In the rows, zero is written as 128.
Each row of numbers stands for one element and depends on some of the facts below. Use the named rows to name the rest.

Named rows:
nuklel: [ 17  89 152  92 145 156 113 149  65 100 141 107 137 139 120 125 141 152
 108 128 110  83 119 121 114  89 102 123]
fodradro: [186 133 123 123 134 131 105 131 129 172 132 115 103 146 137 126 104 131
 140 124 100 133  88 150 209 184 154 137]
brarim: [158 170  77 127 105 167 126 164 134 102  62  99 149 176  88 134 111 158
 116 116  95 172 132 120  89 125 135 171]
druflin: [152 121 128 176 141 122 136  96 144 169  99 163 138  96 163 131 139 154
 168 132 149 137 120 159 173 142 118 110]
drusta: [184 140 112 135 138 153 139 126 130 161 117 111 119 142 149 122 128 158
 138 112 137 146 119 173 209 186 165 149]
budon: [ 65 112 151  80 140 152 137 123  80 100 100 121 131 135 117 108 178 137
 113  84 126 106 151 107  87 114 108 134]
zutrar: [164 126 141 131 118  85 133 108 168 173 134 174 121  91 167 128 117  90
 172 160 111 126 109 103 142 131 125  67]
drestas: [ 87 101 172 104 114 122  93 152 129 143 128 132 147 173 112 104 128 116
 145 107  89 130 116 123 107  67 122 128]
tovogrun: [172 154 173 135 113 142 121 137 113 134  80 174 105 148 115 102 191 127
 142  94 155 164 153  88 123  86 105 193]
drato: [176 131 101 126 126 132 114 153 137 150 146 114 104 123 156 133  98 134
 121 145 119 124 123 128 203 178 141 150]
stugam: [155 117 110 179 124 101 142 108 171 145 107 176 130  77 164 136 135 141
 152 131 169 157 158 151 154 120 113 127]
zetos: [ 73 126 119  80 127 130 133 128  90 105 137  90 155 162 115 144  79 133
  87 121  96 133  79 151  98 154 164  70]
gabrogrum: [188 138 151 141 136 120 150 101 182 140 179 119 100 103 117 115 122  83
 158 129 162 115 146 152 138 126 120 115]
sestul: [153 170  78 101  95 160 126 161 126 113  80  98 144 165  94 129 100 137
 126 116  75 151 112  98  86 126 140 142]
paflu: [177 137 133 169 134 132 146 112 181 135 179 129 105  94 115 118 137 109
 146 126 180 125 167 171 143 111 128 170]
ritok: [191 142 120 103 107 121 137 147 157 152 144 121 101 126 161 128 101 111
 129 119 117 137 140 119 180 168 166 120]
kepaflak: [ 30  93 163  76 135 152 166 144  97  91 125 105 144 145 132 115 148 131
  98  89 121 102 145 121  79  91 126  96]
klago: [ 48 107 124 128 125 105 145 114 118 101 121 137 176 102 133 163 105 155
 108 144 119 133 100 145  70  87 128  42]
nezelel: [150 119 104 161 121 115 169 127 162 142 112 162 125  66 185 137 143 128
 158 139 160 130 158 127 149 125 117 108]
skaza: [218 177 144 109  99  97  94 123 136 153 109 144 109 168  97 135 118  93
 144 130  94 169  75  73 113 158 141 129]

Some facts about the elements:
bala: ω a; μ zutrar; φ e
bifer: ω c; φ f
bolan: ω a; φ e
brarim: ω a; μ drestas,skufli; φ k
budon: ω b; μ flisi,zedren; φ i
bugebrus: ω d; μ drestas; φ e
dagror: ω c; μ tovogrun; φ e
drabra: ω a; μ kluken; φ e
dralu: ω c; μ bolan; φ h
drato: ω a; φ e
dremek: ω b; φ e
drestas: ω b; φ g
druflin: ω c; μ skobo,simo,mikofe; φ e
drusta: ω a; μ druflin,fodradro; φ e
duko: ω a; μ sosir; φ g
fatok: ω c; μ fodradro; φ e
fesom: ω a; μ skigra,skaza; φ j
fifol: ω b; φ i
fladon: ω a; μ klago; φ e
flifak: ω c; μ skaza; φ f
flisi: ω a; μ skobo; φ h
fodradro: ω a; φ e
futro: ω b; μ trute,sosir; φ j
gabrogrum: ω d; μ skaza,zutrar; φ e
gezasa: ω a; μ ritok; φ e
keda: ω a; φ h
kepaflak: ω b; μ zutrar,zedren; φ f
klago: ω c; μ trefar,dremek,skaza; φ f
klamizi: ω a; μ skufli; φ g
kleraplon: ω d; μ gabrogrum; φ g
klufloplok: ω d; μ drestas,skaza; φ e
kluken: ω c; μ laplo,plitres,skaza; φ e
kuflen: ω c; μ klago,gabrogrum; φ e
laplo: ω b; μ dremek,sobok,skaza,zutrar; φ e
limeren: ω c; μ zutrar; φ g
litir: ω b; φ k
loflas: ω b; μ skaza; φ f
mikofe: ω a; μ klamizi; φ f
morom: ω a; μ duko; φ f
musta: ω b; μ sestul; φ e
naloskor: ω a; φ f
nedregok: ω a; μ skufli; φ j
neskul: ω c; μ tasul,plitres,zedren; φ e
nezelel: ω c; μ gezasa,skigra,ritok,zutrar; φ e
nimon: ω b; μ skufli,zutrar; φ e
nitraves: ω d; φ e
nuklel: ω b; φ f
paflu: ω d; μ litir,skaza; φ e
pamibak: ω c; φ e
plidin: ω b; φ k
plitres: ω c; φ e
pobimes: ω b; μ vutrim,zetos; φ f
pogol: ω d; φ i
pubra: ω b; μ litir,klago,truvok; φ i
rafu: ω a; φ f
riplan: ω d; μ sosir; φ f
ritok: ω a; μ zutrar; φ e
seklan: ω a; φ g
sestul: ω a; μ laplo; φ k
setra: ω c; φ g
siklan: ω b; μ naloskor; φ h
simo: ω a; μ pogol; φ i
skaza: ω a; φ h
skigra: ω a; μ dremek; φ e
skobo: ω b; μ skaza; φ e
skubu: ω d; φ f
skufli: ω b; μ skaza; φ f
sobok: ω a; μ bolan,skobo,bala,gabrogrum; φ f
sosir: ω c; φ e
stemu: ω a; μ loflas; φ h
stugam: ω c; μ drestas,fladon,skaza,dagror; φ e
sugrik: ω c; μ skobo,zetos; φ f
tasul: ω b; φ h
tistuk: ω d; μ dralu,skaza; φ j
tovogrun: ω b; μ litir,skaza,skufli,bala; φ h
trefar: ω b; φ h
trute: ω d; μ litir,skaza; φ e
truvok: ω d; μ naloskor; φ e
tuvus: ω d; μ skobo; φ e
voko: ω b; μ duko; φ h
vutrim: ω b; μ skaza; φ g
zedren: ω c; φ f
zetos: ω a; φ f
zibi: ω a; μ skaza,voko; φ e
zikuge: ω d; φ h
zimun: ω a; μ duko; φ e
zutrar: ω c; φ e

Which element is each row?
No name comes twice in this set of rows, the named rows included.
[160 147 179 127 110 130 102 142 114 148 101 175 102 151 113 107 169 111
 147 101 125 147 139  71 120  99  98 177] : trefar
[161 141 167 138 115 154  79 151  97 123 100 169  83 127 115 120 177 151
 130 121 130 145 155  81 142  74  72 205] : siklan
[202 177 103 138 113 160 100 151 108 123 103 119  99 142 112 138 134 143
 124 152 109 141 120  91 162 170 118 192] : keda
[ 86 110 149 109 126 140 128 145 129 128 121 121 147 174 120 108 145 137
 133 108 113 117 138 131 106  78 123 133] : vutrim
[ 89 142 155 130 155 145 159  86 114  67 164 109 133 108  81 140 145 134
 101 120 187 113 130 159  49 119 118 100] : tistuk
[ 39 112 131 106 142 115 158 111 112 102 120 115 169  99 138 154 104 124
 133 159  91  90  86 110  75 117 116  15] : zedren
[ 98 126  85 140 125 128 155 137 146 112 101 126 169  93 147 137 113 131
 146 138 118 125 136 116  90  99 123  73] : limeren
[149 112 112 168 135 120 116 116 143 148 125 159 122  73 171 138 123 149
 162 177 128 120 124 121 179 134 100 134] : pamibak
[ 99 145 144 126 169 159 110  88 102 102 149  88 125 102  67 126 142 137
 139 139 105 103 102 155  90 141 100 116] : pogol
[110 137 120  97 140 156 106 110  81 111 107 103 137 147  96 141 132 165
  95 112 104 147  87 139 123 180 151 121] : simo

Now the same elements, written a new way:
Named rows:
voko: [ 81 105 111 136 110 110 137 162 140 160  83 125 131 127 113 135 127 185
 169 115  92 133  84 199 139 138 183  81 132]
tuvus: [111 136 134 137 108 113 147 126 105 176 158 150 102 149 104 122  97 152
 119 153 105 128  98 105 135 183 149 106 188]
pogol: [102 132 120 128 118 101  88 135  66 179 108 155 146 128 138 120  27 170
  85 145 129 154 110  15 161 194 177 171 234]
zedren: [137 141 144  83 184 148 107 115  99  75  94 131 126 103 126 171 149 128
 141 138 135 182 155 195  98 158 146 102 153]
pobimes: [104  86 121  81 111 121 114  98 126 121 107 148  93 128 117 202 148 147
 153 149 114 176 145 183 135 171 126 101  53]
bifer: [129 114 164  88 186 139  80  88 124 117  91 135 126  97 130 124 123 163
 137 125 122 169 124 186 120 166 145 115 139]
dagror: [119 144 138 129 141  90  96 140 163 120 118 144 117 125  87  72  97 128
 139 137 119 134 111 135 124 163 156 120 190]
sugrik: [138 120 148  88 148 125  76  56 136 117 121 136 104 112 102 125 129 136
 147 142 113 183 144 208 113 176 127 100 134]
futro: [101 102  79 106 124  72  90  99 108 163  88 142 114 126 114 157 130 154
 174 128  97 159 186 142 137 182 184 102 101]
drabra: [143 131 123 137 101  97 123 125 102 118 149 165 109 131 109  84 120 126
 136 121 114 119 148 109 153 130 135 125 177]
stemu: [138 119 141 144  75 123 147 117 119 148 142 148 120 109 112  84 158 124
 148 125  92 105 107 157 145 125 127  92 153]
keda: [131 112 156 144 110 133 138 140 113 153 118 151 133  94 137  95 148 159
 136 106 103 107 109 125 157 120 142 102 147]
kluken: [146 148 138 133 149  94 105 137 169 107 123 150 111 130  87  73  93 137
 134 134 113 142 130 146 140 153 146 114 165]
duko: [ 94  99 161 102 100 141 120  97  66 108 125 107 134 126 131 158 147 152
 178  86 116 127 110 202 114 104 133  90 188]
plitres: [124 154 135 126 156 107 111 167 141 102 117 141 133 122 105  87 106 135
 134 138 125 144 114 142 124 152 162 114 196]
skufli: [ 91 104 108  77 101 126 103 123 113 100  92 133 117 122 122 217 165 137
 155 164 127 178 136 186  97 171 135 102  94]
gezasa: [135 134 132 139 111 104 127 145 106  93 155 164 111 127 122 114 134 128
 132 122 118 115 148  91 143 114 143 118 166]
sobok: [151 107 140  93 111 126 114  63  84 103 146 153  96 115 130 161 173 112
 146 132 117 150 183 163 128 141 104  98 119]
setra: [115 112 191  91 184 155  97 112 137 112 104 129 122 106 121 129 122 173
 140 122 120 151  73 206 118 139 127  97 148]
limeren: [139 128 168 104 177 150 127 107 152  80 141 136 100 120 110 128 133 141
 143 135 115 174 117 228 118 134 120  76 129]

Name these rows:
No name comes twice in this set of rows, the named rows included.
[127 105 110  81 144 127 129 114 119  79 117 157  81 134 128 209 142 151
 140 145 114 186 178 170 142 151 138  81  64] : kepaflak
[121  90 181 103 125 155 119 105  87 118 118 138 123 106 138 162 156 157
 145 106 126 126 104 170 138 114 107 106 133] : seklan
[105  94 145 100 124 113  94  62  58 139 132 126 123 120 135 165 145 144
 171  89 109 148 168 170 131 125 144 109 175] : morom
[123 103 162 100  72 149 125  94  90 102 153 125 113 113 120 150 174 126
 152 127 122 139 105 192 119 125  95  94 138] : klamizi
[106 109 112 135  91 112 161 154 178 140 116 149 103 129 100 126 141 152
 152 146  92 138  93 181 144 148 150  74  74] : tovogrun
[ 96 102  90 112 126  74  84 163 121 121  75 164 128 129 126 129  57 164
 112 117 126 165 128  41 176 165 183 159 143] : fifol
[107 146 115 134 114 117 153 133  97 145 159 153 109 148 112 131 108 148
 120 153 116 131  93 108 128 167 153 112 197] : gabrogrum
[119 142 128 143  58 138 138 164  95 114 121 125 157  97 120 106 193 100
 151 144 124 105  72 152 103 130 145 107 170] : skaza
[142 142 147 143 139 129 140 148 173 129 107 143 127 104 100  75 122 144
 139 141 103 140  91 200 131 144 156  84 154] : dralu
[ 83  99 108 118 122  99 104 163 130 113  72 161 134 120 124 142  81 174
 122 131 123 155 108  88 162 150 163 132 126] : plidin
[ 87 109 155  87 156 154 120  79  63 170 128 145 115 120 150 216 138 177
 117 153 116 156 123 133 118 179 154 116 174] : skubu
[ 81  98 135  88  95 149 129 149 127  84 104 121 117 126 110 211 181 147
 151 157 137 159  73 209 101 153 123  90  77] : drestas

The same elements again, as new rows of numbers:
Known rows:
plitres: [ 77 130  98 108 100 111 123 134 168 147  88  87 143 144 164 124  94 166
  99 126 144 128 133 168 111 177 118 159]
pamibak: [ 78 124 101 104  98 113 123 129 176 148  90  88 147 145 160 123  97 164
  95 129 136 129 134 167 109 175 122 160]
pobimes: [ 88 140 109 127 144 123 105 180 108 119 166 158 158  92 116 135  92 107
 147 158 164  94 100 129 183  70 142  61]
vutrim: [123 131 147 115 101 108 115 117 102 142 152 113 155  63 184 125 114 134
 108 138 156 107 128 196 179 134 131 166]
skaza: [122 162 115 118 120  78 126 125 133 171 187 125 136  60 158  52 133  78
 128 177 198 115 167 177 114 101 118 126]
fesom: [138 126 129 117 103 124 140 131 132 129 115 122 180 128 142  73 129 111
 114 126 177 137 130 208  84  85 143 181]
budon: [114 107 132 123 118 162 124 174 105  81  83 151 203 146 120 138  81 160
 125 121 147 118  88 197 145  74 165 124]
morom: [ 66 145  78 122 172 118 155 195 142 142 173 136 147 117  84  82 119  90
 125 140 192 104 131 111  97  34 100  79]
plidin: [129 163 142 141 108 124  82 150 124 151 119 116 142 101 168 140 122 130
 141 103 170 133 100 166 162 136 159 142]
pogol: [122 107 105 128 123 114 138 181  92  86  46 139 165 173 114 127  89 147
 119 119 145  74 157 174  84  95 182 102]
tuvus: [135 118 137 118  90 103 134 135 124 157  78 112 132 132 170 155 123 140
 141  69 109  77 174 156 117 143 144 176]
fodradro: [124 128 113 131 132 114 147 160 174 162 106 104 127 124 142  91 110 137
 109  99 162 159 154 195 100 102 133 169]
kleraplon: [130 127 118 122 105  86 139 132  97 154 107 100 125 127 162 147 149 118
 128  98 127  70 172 141 127 120 151 131]
kuflen: [ 81 120 108  98  94 120 135 124 164 143 107  89 157 145 164 132 112 150
 103 119 130 122 123 155 120 176 108 177]
fladon: [122 121 122 124 128 121 155 144 174 157 125 110 140 117 147  88 124 128
 109  92 153 147 145 183 104 102 117 198]
limeren: [ 84 117  94  89  91 105 145 111 141 138 143  83 151 151 162 140 132 120
 102 140 126 131 109 133 143 139 132 125]
fifol: [111 107 124 130 122 159 114 179 104  82  80 142 190 139 122 126  73 163
 119 135 165 119  92 201 141  83 175 110]
bolan: [130 131 115 126 131 113 146 156 175 162 109 104 133 117 148  89 108 137
 113 103 158 161 150 189 103 102 130 168]
siklan: [108 172 125 128 111 113  91 152 120 153 156 122 134  89 159 149 139  97
 153 118 177 107 107 131 178 104 136 105]
stemu: [116 173 107 123 124  92 136 150 149 170 173 122 127 104 134  91 144  73
 145 129 189 121 145 140 107  78 112 118]

Rows to name:
No name comes twice in this set of rows, the named rows included.
[ 89 107 105  91  93 122 142 112 164 135 120  87 156 152 159 132 115 141
  95 117 115 138 100 152 131 166 126 170] : nezelel
[ 99 135  95 109 146 136 157 178 147 145 180 158 156 106  95 101 109  72
 155 167 157 120 141 131 129  26 111  60] : sobok
[ 84 119 112  91  84 100 139 106 169 137 109  91 152 131 165 117 103 156
  85 138 134 117 133 172 111 173 113 195] : stugam
[107 129 113 134 142 123 156 158 159 157 122  87 145 122 141  87 132 141
 105  73 166 139 127 166  87 105 106 202] : zimun
[147 115 172 109  86 142 115 119 129 149 127 126 169  62 189 135  94 150
 131 112 126 115 126 213 186 145 120 206] : skobo
[ 89 119 112  92  91 108 137 108 154 149 111  92 162 119 175 111 104 153
  91 144 130 120 132 174 122 189 108 190] : kluken
[ 90 147 106 129 143 124 102 186 118 125 155 154 153  92 110 126  84 113
 137 165 169 104 106 137 176  73 143  46] : nuklel
[ 88 136 130 111 109  85 112 132 124  85 206 178 163  71 100 112  92  88
 109 186 167  85 117 142 178  71 162 108] : skufli
[104 100 102 100 100 120 140 116 160 135 122  89 152 156 162 115 102 138
  89 132 108 149  95 151 137 166 149 143] : zutrar
[127 163 123 117 101  90 128 129 180 147 149 120 122 126 130  96 153  87
 126  93 183 143 144 156  96  85 145 183] : brarim
[ 50 134  72  85 122 105 134 135 129 135 162 137 169 110 121 109  85 108
 122 216 159  83 133 126 130 122 102  70] : klago
[ 44 130  82  80 113  95 132 128 137 125 174 138 170 101 121 102  85 105
 111 221 158  79 134 131 131 124 101  74] : flifak
[131 119 124 132 112  93 132 145 125 143  76  98 119 135 156 123 114 149
 120  78 124  85 172 163 109 154 166 158] : nitraves

